[  -4  -60 -433  183  375  786 -189 -128   10  472  419  641 -165 -317
  239  -12  524  400  523 -110  133  372  120 -412 -541 -694   48  267
  259   51 -357  378  137 -220  145  442] | (43)
[  17  -86 -400  183  407  818 -221 -124  -12  367  336  721 -218 -332
  209   49  602  345  611 -159   88  447   70 -434 -559 -636   30  242
  112   32 -369  422   88 -377  149  421] | (199)
[  -2  -18 -417  102  429  749 -202 -167   51  478  447  512 -216 -301
  158   55  587  341  544  -54   93  507   91 -543 -528 -658   72  284
  173   -3 -371  425   98 -357  154  502] | (119)
[-173 -554 -295  104  143  106 -604 -508  622  110  -59 -555   53 -176
 -309  -72 -242   75 -528  207 -580 -439   10  -88 -136  -64 -311  599
  -23  417   59  811 -464 -129  -84  215] | (210)
[  12  -49 -436  167  398  871 -237 -117   18  446  365  629 -202 -308
  175   25  665  363  600 -119  115  466   49 -439 -549 -700  105  254
  169  134 -395  297   86 -340  217  420] | (85)
[-283 -615 -291   57  115   59 -590 -460  530  213  -60 -385   68    1
 -331  -38 -270   67 -599  228 -552 -494   69 -212 -167  -59 -271  568
  105  215  -50  882 -390 -234    4  166] | (199)
[ -57 -208 -626  295  406  763 -104 -204  182  311  259  335 -197 -235
   96  -47  574  253  396 -242  -97  250  267 -143 -728 -362  102  370
  398   22 -469  500   88 -157  146  275] | (228)
[ -73 -232 -384  289  385  750 -302 -140  205  359  324  368 -157 -288
 -109  -22  572  350  414 -100  -51  282  150 -387 -639 -532 -161  348
  255   44 -313  558  -52 -337  206  388] | (210)
[ -84 -711 -529  -33   82   79 -585 -352  760  226  -82 -401  109   -1
 -290  -46  -37   81 -606  182 -667 -482  185 -412  -62 -247 -348  693
  241  521  331  576 -573 -192  -92  238] | (159)
[ -87 -271 -388  295  349  770 -261 -161  271  472  237  482 -187 -384
  -24   43  543  437  444  -82  -34  246  101 -367 -662 -537 -131  308
  335   -8 -202  426  115 -320  241  408] | (199)
[-285 -568 -274   46   72   39 -609 -473  689   84  -13 -553   37 -164
 -435  -38 -356  -24 -632  294 -541 -436  -20 -159 -174  -77 -282  625
   43  321   24  811 -479 -198  140  288] | (228)
[-357 -484 -294   46   43    9 -630 -412  771  117  -18 -652   33  -67
 -484  -64 -207  -59 -544  235 -547 -355  -36 -229 -132   32 -327  621
   48  307  -36  723 -448  -45  155  260] | (119)
[ -88 -248 -479  408  472  704  -99 -183   43  265  173  384 -232 -253
  191  -46  577  283  406 -252  -41  259  316 -342 -539 -384   49  377
  300 -137 -461  464  114 -285  121  268] | (199)
[-157 -273 -422  336  390  739 -316 -167  211  356  297  395 -175 -336
  -43   16  618  352  414 -156  -51  245  166 -412 -631 -589 -160  266
  259   52 -276  392  100 -359  262  393] | (147)
[  23  -22 -369   52  377  795 -158 -143   71  519  414  617 -147 -179
  196    1  599  357  538 -173  105  409  114 -373 -564 -581  120  253
  279  -41 -384  405  118 -238  274  395] | (119)
[-124 -190 -598  376  495  794 -194 -166  159  214  262  237 -102 -216
   92  -17  564  279  416 -223  -32  211  340 -378 -676 -467   83  342
  324  -96 -489  500  115 -256  117  322] | (147)
[  22  -63 -521   73  377  831 -230 -101   87  430  400  590 -162 -382
  127   15  650  336  583 -109   71  421   89 -427 -645 -678   66  278
  254  100 -351  397   37 -291  200  507] | (228)
[-221 -399 -248  -24  125   81 -509 -477  720  301   63 -432   34   34
 -282  118 -255  -20 -715  210 -456 -420  117 -198 -142 -235 -175  628
   53  464  116  713 -281  -53   -7  226] | (147)
[-169 -266 -454  226  265  758 -314 -116  256  408  350  513 -159 -360
  -30   -3  521  348  399 -167  -32  196  181 -402 -582 -664 -174  369
  303   28 -271  461   91 -296  216  339] | (43)
[-215 -389 -424  224  240  754 -375 -114  144  320  293  513 -115 -313
  -78  -41  586  327  306 -200  -43  198  150 -410 -643 -524 -150  236
  215  -16 -344  453   58 -385  329  424] | (72)
[-184 -772 -395  -40   73   18 -575 -400  750  223 -123 -415  105  132
 -267 -177 -107   17 -626  142 -638 -529  187 -388  -70 -173 -318  639
  217  439  223  653 -554 -217  -90  128] | (117)
[-171 -401 -171   70   34   71 -548 -382  623  218   -8 -343   10   22
 -296   64 -178    4 -796  236 -459 -445   87 -228  -36 -322 -138  571
    4  492   90  719 -330  -38  -21  188] | (43)
[ -96 -710 -476   24   59   16 -556 -438  728  285  -75 -439   65   50
 -299 -168 -156   50 -724  172 -637 -452  189 -375   -4 -321 -273  671
  152  483  334  548 -547 -285 -131  189] | (72)
[ -83 -245 -584  391  417  751  -70 -133   31  294  201  375 -195 -206
  186 -137  604  252  426 -290  -52  221  295 -298 -549 -367   95  473
  317  -86 -453  536  126 -193  144  191] | (199)
[ -13 -792 -504   19   99   62 -609 -365  809  207  -21 -394   55    6
 -265  -49    0  100 -664  266 -647 -470  206 -431  -83 -219 -304  701
  236  463  359  539 -551 -207  -54  266] | (159)
[ -15 -198 -664  379  397  792  -97 -164   76  251  257  410 -120 -321
  206  -43  569  252  411 -312  -81  283  304 -313 -543 -486   22  417
  298  -30 -346  458   61 -211  117  283] | (45)
[ -53 -173 -609  351  467  740  -89 -127   96  369  270  293 -225 -259
  206   25  636  194  467 -375  -67  299  334 -371 -598 -408  180  389
  310  -14 -386  422  189 -210  127  257] | (119)
[-102 -263 -399  308  426  726 -304 -193  204  361  171  500 -129 -337
  -60  -48  627  416  419  -46  -74  334   84 -394 -671 -626 -201  306
  269   22 -285  455  -11 -402  161  443] | (199)
[-142 -282 -460  333  286  853 -348 -117  257  357  277  419 -186 -338
  -61   49  646  461  392 -152  -64  222  153 -418 -677 -572 -197  210
  192   66 -250  461  127 -336  238  462] | (69)
[-282 -562 -300   62  143   15 -626 -393  575   24  -42 -558   97 -134
 -382  -20 -254   22 -505  226 -580 -506  -13 -174 -146    9 -237  527
   29  259  -65  741 -421 -109  -23  284] | (60)
[-167 -310 -376  280  288  844 -348 -165  176  253  291  553 -133 -368
  -64   32  668  362  438  -89  -81  326   85 -451 -631 -602 -159  261
  263   27 -309  560   39 -444  199  412] | (117)
[-119 -185 -592  381  538  766 -238 -256   51  153  206  336 -176 -270
   80   18  668  282  502 -211 -162  396  247 -339 -709 -577   10  322
  199  -12 -508  383   22 -397   26  317] | (85)
[-326 -582 -440   84   27   93 -579 -405  628   60   11 -491  101   -7
 -416  -12 -307  -54 -559  119 -543 -483   30 -261 -103   28 -278  630
  102  337   12  745 -366  -40   76  211] | (159)
[-139 -337 -509  277  291  792 -377 -228  236  263  317  434 -169 -426
 -129  -64  601  341  391 -170  -92  296   95 -434 -601 -595 -175  317
  225  105 -264  422    0 -412  234  413] | (228)
[ -82 -418 -338  -23   -1  180 -479 -436  717  181   64 -270  -26   75
 -261  -10 -181   11 -756  210 -506 -347  119 -197  -86 -323 -131  724
  -66  447  220  687 -319 -124  -20  239] | (72)
[  33  -81 -446  145  439  768 -222 -134    0  445  370  550 -186 -322
  135   76  678  368  576  -83   69  455  118 -445 -563 -639    9  209
  269   89 -366  379   10 -303  194  498] | (159)
[-326 -539 -264  105  230   14 -595 -420  657  194  -45 -535  -18  -46
 -413  -34 -315   21 -601  160 -558 -484   23 -130 -214  -38 -313  482
   48  325  -22  756 -420 -118  106  313] | (69)
[ -31 -146 -398  204  393  800 -212 -164   59  413  354  558 -237 -261
  191  -19  602  339  565 -131   70  417   91 -402 -540 -594   29  183
  239   95 -419  507   46 -283  111  376] | (117)
[-148 -432 -226  106  116   67 -600 -479  646  209   96 -428   18   18
 -311  164 -106    5 -754  264 -512 -335  171 -270 -181 -307 -182  545
   12  475  196  720 -383 -230 -118  267] | (147)
[ -71 -750 -439  -28  114   24 -620 -360  749  220 -104 -294  120   33
 -213  -80  -56   78 -621  129 -671 -492  209 -385 -125 -297 -312  624
  223  542  317  421 -607 -248  -70  202] | (43)
[-136 -361 -252   25    3  155 -534 -379  653  173   57 -297   49  -33
 -317   59 -112   27 -696  173 -496 -366   66 -222 -140 -302 -111  583
   56  527  189  598 -388  -52  -13  268] | (43)
[-137 -244 -583  353  553  744 -233 -205  198  225  258  323  -89 -342
  174    8  403  165  397 -334    2  188  347 -360 -532 -468   66  402
  296 -103 -449  463  141 -285  122  276] | (147)
[-111 -154 -553  335  495  749  -85 -198   38  149  209  382  -70 -158
  166  -52  624  237  431 -295  -96  306  299 -253 -671 -519   41  365
  297  -35 -496  468   28 -259  104  269] | (147)
[-298 -671 -376  118   88   51 -519 -452  669  140  -25 -545    8  -50
 -326 -150 -274   94 -578  200 -532 -502   61 -223 -143 -153 -318  652
   57  230 -127  848 -356  -72   42  210] | (60)
[ -15 -181 -598  397  436  764 -169 -234   76  147  189  264 -230 -288
   85  -69  795  318  467 -259 -151  342  298 -303 -626 -465   -3  328
  157   26 -501  427   90 -271  -15  277] | (210)
[ -89 -805 -437  -47  147   79 -576 -338  796  238 -134 -316   48   91
 -209 -132  -60   54 -573  142 -657 -528  180 -427 -126 -234 -255  597
  247  467  231  627 -576 -278  -75  191] | (117)
[-225 -291 -186 -102    3    1 -534 -387  788  319   23 -517   53   -6
 -360   74 -240 -109 -680  179 -406 -339   82 -233  -68  -76 -162  660
   26  421  183  615 -326  -33   77  272] | (119)
[ -65 -432 -238  104   69   66 -548 -382  674  204   -1 -496  -17  -47
 -357   19 -121    4 -763  262 -534 -419   87 -248  -34 -204 -189  675
  -18  516  206  767 -401  -76  -69  244] | (210)
[-100 -349 -287  -38    1  151 -433 -422  811  356  132 -495  -42   17
 -256  130 -239   -7 -689  261 -442 -320  112 -250 -101 -212  -61  752
   41  443  238  766 -280  -41   -7  192] | (119)
[-172 -242 -607  409  540  778 -170 -169   48  234  278  295 -134 -292
  155  -17  562  234  480 -301  -80  176  313 -266 -627 -395   68  358
  358 -131 -546  549  177 -207  139  234] | (147)
[-182 -289 -452  263  358  736 -319 -191  167  421  226  507 -128 -369
  -50  -43  547  354  424 -191  -82  281   66 -386 -612 -688 -209  271
  208   96 -251  385   72 -338  227  452] | (72)
[ -64 -825 -487   44   75   61 -527 -366  801  214 -100 -406   55  -91
 -247 -130    4  123 -613  132 -616 -468  218 -444  -84 -256 -266  688
  217  453  256  485 -539 -320 -106  271] | (60)
[-116 -416 -340   53  -22   88 -579 -394  689  249   65 -451   37   71
 -149  119 -322  -11 -759  238 -458 -416  182 -285 -171 -204 -120  661
   10  445  189  745 -419 -126  -41  300] | (85)
[-195 -557 -309  143   78   53 -536 -463  774  252   65 -477  -33   36
 -349   -1 -407    4 -620  248 -515 -429    7  -69 -198  -67 -330  595
   70  350   57  830 -447   29  167  172] | (45)
[-107 -167 -568  348  568  702 -112 -220   56  287  322  343 -183 -192
  201  -51  557  188  459 -338  -42  273  343 -257 -585 -445   87  381
  315  -58 -479  434  132 -206  101  226] | (147)
[-123 -375 -328   49   -8   97 -502 -431  663  247   56 -443  115  -17
 -302   78 -274  -65 -733  174 -429 -400  142 -146  -75 -156 -118  686
   96  472  260  763 -343  -50 -101  214] | (159)
[ -96 -732 -435   17  199   23 -552 -418  742  290  -78 -391   51   55
 -215 -159  -84  118 -692  143 -693 -499  140 -291 -111 -275 -348  653
  164  500  301  580 -574 -148  -18  273] | (69)
[-140 -179 -638  390  387  808 -132 -204  114  184  233  184 -151 -141
  146   -2  533  263  418 -240  -61  287  335 -428 -613 -501  100  447
  216  -13 -482  468   69 -250   25  234] | (85)
[ -84 -489 -218   21   94   93 -534 -391  765  317  -88 -401   30   10
 -233   85 -221   18 -797  276 -469 -493  145 -234  -82 -200 -103  685
   87  394  159  778 -366  -61   41  192] | (199)
[  55  -45 -345  106  368  757 -128 -107   22  555  388  648 -196 -321
  288  -18  595  383  562 -193  152  466   80 -471 -453 -613   72  227
  270   52 -276  303   76 -298  276  504] | (119)
[-176 -404 -388   94   11  142 -532 -443  671  169   45 -463   62   97
 -242   84 -213  -35 -692  216 -535 -326  147 -193 -239 -259 -164  733
  -11  522  161  796 -446 -123 -172  204] | (85)
[-126 -213 -518  378  458  767 -196 -143   60  286  265  359 -165 -225
  171  -45  471  299  352 -233   30  217  340 -396 -567 -481   32  376
  262  -24 -492  497  142 -221  178  282] | (43)
[-107 -543 -286   38   57   67 -503 -412  740  229   54 -478   62  -32
 -280   70 -194   65 -775  227 -483 -437  162 -183 -232 -226 -153  627
   55  414  180  736 -359  -51  -99  248] | (60)
[-171 -283 -540  427  420  717 -194 -182   34  186  212  337 -117 -204
  102  -47  560  206  370 -249  -44  286  311 -423 -584 -487   38  385
  204 -100 -464  457   99 -326  136  328] | (72)
[-133 -485 -229   63   45   76 -465 -442  813  283 -100 -434  -37   40
 -248   77 -157   -5 -753  261 -499 -384  101 -167 -215 -220 -122  555
  114  524  102  788 -377  -69  -54  251] | (117)
[-358 -572 -260   70  -22  142 -572 -411  621   75  -59 -558   26   47
 -403  -69 -153   36 -513  284 -526 -445   -1 -210 -200   32 -253  523
   44  342 -105  886 -379 -115   24  174] | (117)
[ -77 -356 -222    8  107   82 -463 -409  701  286   19 -450  -59   14
 -313   18 -168  -17 -702  193 -489 -399  132  -53 -142 -177 -175  680
   -8  487  110  813 -368  -29  -52  167] | (210)
[ -62 -175 -625  441  475  745  -70 -211   46  277  309  295 -130 -153
  195   22  512  231  418 -164  -50  324  320 -257 -634 -418   40  424
  299  -87 -500  619   87 -120   33  208] | (45)
[-306 -553 -282  125   85   56 -583 -493  596   72  -39 -602   43  -71
 -392  -99 -301   31 -589  231 -531 -432    2 -157 -182  -75 -314  556
   22  355  -10  813 -468 -107   70  242] | (228)
[  -6 -116 -341  174  525  732 -220  -95   -3  535  345  597 -189 -283
  168  -55  543  381  524 -149  120  357   83 -422 -491 -698   -3  163
  224   -2 -400  398   30 -302  324  458] | (69)
[ -97 -225 -653  334  413  811 -125 -114   65  294  231  425 -126 -264
  182  -36  493  248  436 -320  -93  177  259 -233 -589 -385  111  365
  349  -46 -413  477  176 -161  116  292] | (72)
[-136 -430 -252   56  -13   59 -475 -412  691  264  -34 -407  -10   35
 -221   84 -242  -16 -684  173 -458 -404  129 -201 -131 -118 -138  624
   39  403  165  700 -357  -55   11  193] | (199)
[-122 -170 -641  359  532  741 -101 -224  143  352  309  236 -166 -246
  183    6  588  238  460 -312  -54  240  344 -287 -620 -433  123  368
  402    1 -449  430  163 -125  -10  259] | (147)
[-316 -595 -243   79   51  129 -589 -474  676  111  -63 -516   -1  -65
 -403 -103 -277   33 -614  169 -586 -519   10 -137 -166  -92 -277  547
   47  328   17  899 -384 -140   93  174] | (117)
[ -91 -458 -257   29   11   40 -521 -436  705  303   47 -381   28   43
 -284  166 -157  -28 -811  301 -466 -411  162 -228  -99 -311 -116  649
   78  449  187  829 -358 -106 -125  236] | (159)
[-136 -166 -634  318  528  685 -138 -194  116  223  265  273 -127 -190
  109   -7  522  150  401 -279 -115  253  307 -303 -614 -541   73  396
  308  -34 -519  545   42 -242   26  227] | (147)
[ -88 -725 -376   11  169   51 -552 -436  833  249 -165 -364   65   33
 -208  -40  -82  107 -632  194 -631 -477  228 -362 -164 -270 -311  706
  182  403  298  591 -544 -245 -153  211] | (199)
[-164 -218 -589  386  512  732 -115 -214   60  237  248  265 -181 -260
  167  -14  603  237  406 -368  -76  195  353 -358 -606 -441  122  316
  323  -53 -508  423  163 -242   71  307] | (147)
[ -47 -582 -419  -54   86   24 -532 -384  707  200 -131 -501  123 -118
 -273 -179   -2   90 -539   73 -655 -468  193 -326  -15 -182 -323  658
  179  483  364  439 -608 -215 -194  255] | (210)
[ -18  -35 -393  141  473  757 -179 -161   23  459  417  593 -192 -351
  266   48  504  350  548 -155  155  396  125 -446 -405 -655   60  159
  291   14 -431  364   85 -275  148  455] | (147)
[-142 -691 -467    4  215   15 -579 -364  829  246 -109 -365   97    1
 -288  -78  -88   15 -626  123 -677 -437  177 -266 -144 -238 -398  679
  199  460  275  540 -572 -200  -56  241] | (69)
[ -77 -766 -444   -8  100   61 -566 -355  798  261  -92 -361   33   99
 -250 -101  -40   40 -636  218 -666 -468  162 -434 -115 -288 -258  642
  225  518  263  665 -569 -243 -105  182] | (117)
